Below is a small trained network, with its code and all its weights. Each question gives an input and a target symbol and asks what happens when units are switched off, that is, made to give their printed mean instead of their output.

import numpy as np


def w(rows, s, z=0):
    codes = np.array(rows[::2]) - 128.0
    scale = np.full(codes.shape[1], s)
    scale[-1] = z or s
    return codes * scale


def norm(h):
    return h / np.sqrt((h * h).mean(-1, keepdims=True) + 1e-5)


def f(y):
    return np.maximum(y, 0)


def softmax(a):
    e = np.exp(a - a.max(-1, keepdims=True))
    return e / e.sum(-1, keepdims=True)


def log_softmax(a):
    a = a - a.max(-1, keepdims=True)
    return a - np.log(np.exp(a).sum(-1, keepdims=True))


def net(x, mask):
    ids = ['ΘΠΩβζημξτ'.index(c) for c in x.split()]
    T = len(ids)
    res = E[ids] + P[:T]
    u = 0
    for l in range(2):
        q, k, v = (norm(res) @ M[l].T for M in (Q, K, V))
        z = softmax(np.where(np.tri(T) > 0, q @ k.T / 2**0.5, -1e9)) @ v
        res = res + np.where(mask[u], z, O[l][:, -1]) @ O[l][:, :-1]
        u += 1
        y = f(norm(res) @ A[l][:, :-1].T + A[l][:, -1])
        res = res + np.where(mask[u : u + 4], y, B[l][:, -1]) @ B[l][:, :-1]
        u += 4
    return log_softmax(norm(res)[-1] @ U[:, :-1].T + U[:, -1])


Q, K, V, O, A, B = {}, {}, {}, {}, {}, {}
E = w([
[153,97,124,120,180,72],'Θ',
[99,131,128,94,130,77],'Π',
[198,108,74,132,133,43],'Ω',
[123,209,125,99,124,126],'β',
[106,102,101,95,115,182],'ζ',
[149,173,69,113,86,89],'η',
[169,213,65,107,114,178],'μ',
[157,170,125,117,180,151],'ξ',
[163,106,251,164,150,127],'τ',
],0.016)
P = w([
[141,74,215,152,100,113],'0',
[158,104,179,173,151,127],'1',
[162,192,213,1,112,94],'2',
[153,106,154,164,164,113],'3',
[159,181,161,17,110,84],'4',
[133,109,125,157,161,123],'5',
[170,168,183,42,125,63],'6',
[115,114,105,162,168,127],'7',
[188,178,200,52,109,78],'8',
[90,130,70,194,213,120],'9',
[220,175,220,29,79,140],'10',
],0.0099)
Q[0] = w([
[115,188,162,124,131,145],'0.h0',
[48,8,109,252,76,231],'0.h0',
],0.011)
K[0] = w([
[94,157,125,163,157,161],'0.h0',
[213,111,251,60,46,145],'0.h0',
],0.012)
V[0] = w([
[152,178,209,79,46,21],'0.h0',
[68,253,69,235,209,12],'0.h0',
],0.005)
O[0] = w([
[99,191,227,254,82,92,129],'0.h0',
[48,197,134,227,127,58,255],'0.h0',
],0.0097,0.0056)
A[0] = w([
[149,186,119,97,94,109,36],'0.n0',
[73,71,126,255,104,180,254],'0.n1',
[151,114,117,79,106,34,72],'0.n2',
[179,120,148,140,190,130,195],'0.n3',
],0.01,0.0023)
B[0] = w([
[132,96,202,170,174,145,241],'0.n0',
[133,47,91,8,93,150,239],'0.n1',
[149,153,157,104,136,204,252],'0.n2',
[129,158,121,55,94,105,239],'0.n3',
],0.011,0.004)
Q[1] = w([
[187,12,114,209,99,222],'1.h0',
[164,2,58,195,142,202],'1.h0',
],0.0089)
K[1] = w([
[194,144,216,92,32,191],'1.h0',
[191,143,254,51,56,158],'1.h0',
],0.011)
V[1] = w([
[254,41,47,165,96,33],'1.h0',
[72,55,181,32,180,46],'1.h0',
],0.0085)
O[1] = w([
[218,39,64,123,145,25,151],'1.h0',
[44,106,110,187,252,143,254],'1.h0',
],0.012,0.0041)
A[1] = w([
[116,157,167,231,173,105,53],'1.n0',
[78,112,58,202,181,114,194],'1.n1',
[129,179,208,148,190,133,85],'1.n2',
[41,201,91,74,116,1,254],'1.n3',
],0.009,0.0052)
B[1] = w([
[101,2,143,148,86,233,166],'1.n0',
[212,207,126,134,118,169,207],'1.n1',
[115,111,103,88,151,72,195],'1.n2',
[121,173,85,152,107,114,255],'1.n3',
],0.017,0.0097)
U = w([
[177,114,111,187,239,181,54],'Θ',
[75,127,141,231,157,220,177],'Π',
[192,105,101,162,145,77,145],'Ω',
[1,180,164,163,66,127,90],'β',
[118,68,41,55,119,213,176],'ζ',
[65,150,80,179,41,44,102],'η',
[213,189,169,115,65,224,118],'μ',
[47,203,53,34,194,113,35],'ξ',
[132,126,230,135,162,142,252],'τ',
],0.0091,0.0043)

Each question gives the input, a string of symbols that net reads in full, and the target symbol t.
The units are the heads (2 rows each of Q, K, V and O) and the neurons (one row each of A and B). Each row of codes is followed by its name. A weight is (code - 128) times the scale printed after its matrix; where a second scale follows, it is the last column's (O, A, B and U).
mask holds one flag per unit, layer by layer, with each layer's heads first. A switched-off unit (its flag False) gives its mean, the last column of its rows in O or B, instead of its output. The means were averaged over made-up inputs and are rounded, as every weight is.
A unit's drop is (log p(t) with every unit on - log p(t) with that unit switched off) / (log p(t) with every unit on - log p(t) with every unit switched off).
The circuit of an input: a set's keep is (log p(t) with only the set's units on - log p(t) with every unit switched off) / (log p(t) with every unit on - log p(t) with every unit switched off). Starting from all 10 units, units are removed one at a time, each time the one whose removal leaves the highest keep (on an exact tie, the one counted first), for as long as the keep stays at least 0.8.
units of the circuit, in order: the units of the circuit, biggest drop first
most important unit: the unit with the biggest drop
k most important neurons: the k neurons with the biggest drops, biggest first
top k neurons in layer l: the k neurons of layer l with the biggest drops, biggest first
drop when u is switched off: that unit's drop, to one decimal
input ξ μ η μ Π, target μ: units of the circuit, in order	1.h0
input μ Π ξ ξ τ μ ξ, target μ: 3 most important neurons	0.n3, 0.n1, 1.n2
input τ ξ ξ Θ Ω Π ξ, target Π: units of the circuit, in order	1.n0, 0.h0
input ζ τ Π Π ξ ζ τ Π ξ β η, target β: units of the circuit, in order	1.h0, 1.n1
input Π μ ζ Ω Ω ξ Ω τ Ω η μ, target η: 3 most important neurons	1.n1, 0.n2, 0.n1
input Θ μ η ζ η Π β Π η, target Π: 2 most important neurons	1.n0, 0.n1
input β ξ Ω μ, target μ: 2 most important neurons	0.n1, 0.n2
input Ω β Ω ξ μ Ω ξ Θ Π ζ Ω, target ζ: 2 most important neurons	1.n1, 0.n2
input τ ξ ξ Θ ξ Ω Π Θ ξ β μ, target β: units of the circuit, in order	1.h0, 0.n3, 0.h0, 1.n1
input ξ Θ Θ, target Θ: units of the circuit, in order	1.h0, 1.n1
input ξ ζ ξ μ Π ξ η ζ τ β Ω, target β: units of the circuit, in order	1.h0, 1.n1
input Ω τ ξ ζ τ μ ξ, target μ: 2 most important neurons	0.n1, 1.n2
input τ ζ β Ω Θ ζ ζ ξ Ω, target ξ: 3 most important neurons	0.n2, 1.n1, 0.n1
input β ξ β η Ω, target η: units of the circuit, in order	0.h0
input Π Θ ξ β Ω, target β: top 2 neurons in layer 0	0.n2, 0.n1
input ξ Π ξ ξ μ Π Ω, target Π: 2 most important neurons	0.n3, 1.n0
input Ω Π β, target Π: 2 most important neurons	0.n1, 1.n0
input ξ η μ, target η: 3 most important neurons	0.n2, 1.n1, 0.n1
input ξ Ω Θ ξ β Π μ, target Π: 3 most important neurons	0.n3, 1.n0, 0.n1
input η Π μ Π μ Θ β, target Θ: most important unit	1.h0
input ξ ξ ξ Θ Θ β, target β: 2 most important neurons	0.n3, 0.n2
input Π β ζ Π μ, target Π: 2 most important neurons	1.n0, 0.n1
input τ Ω ζ η μ η τ, target η: top 2 neurons in layer 1	1.n1, 1.n3
input τ Θ η, target Θ: drop when 0.n0 is switched off	0.1
input Ω Π ξ ξ, target ξ: drop when 1.n2 is switched off	0.2
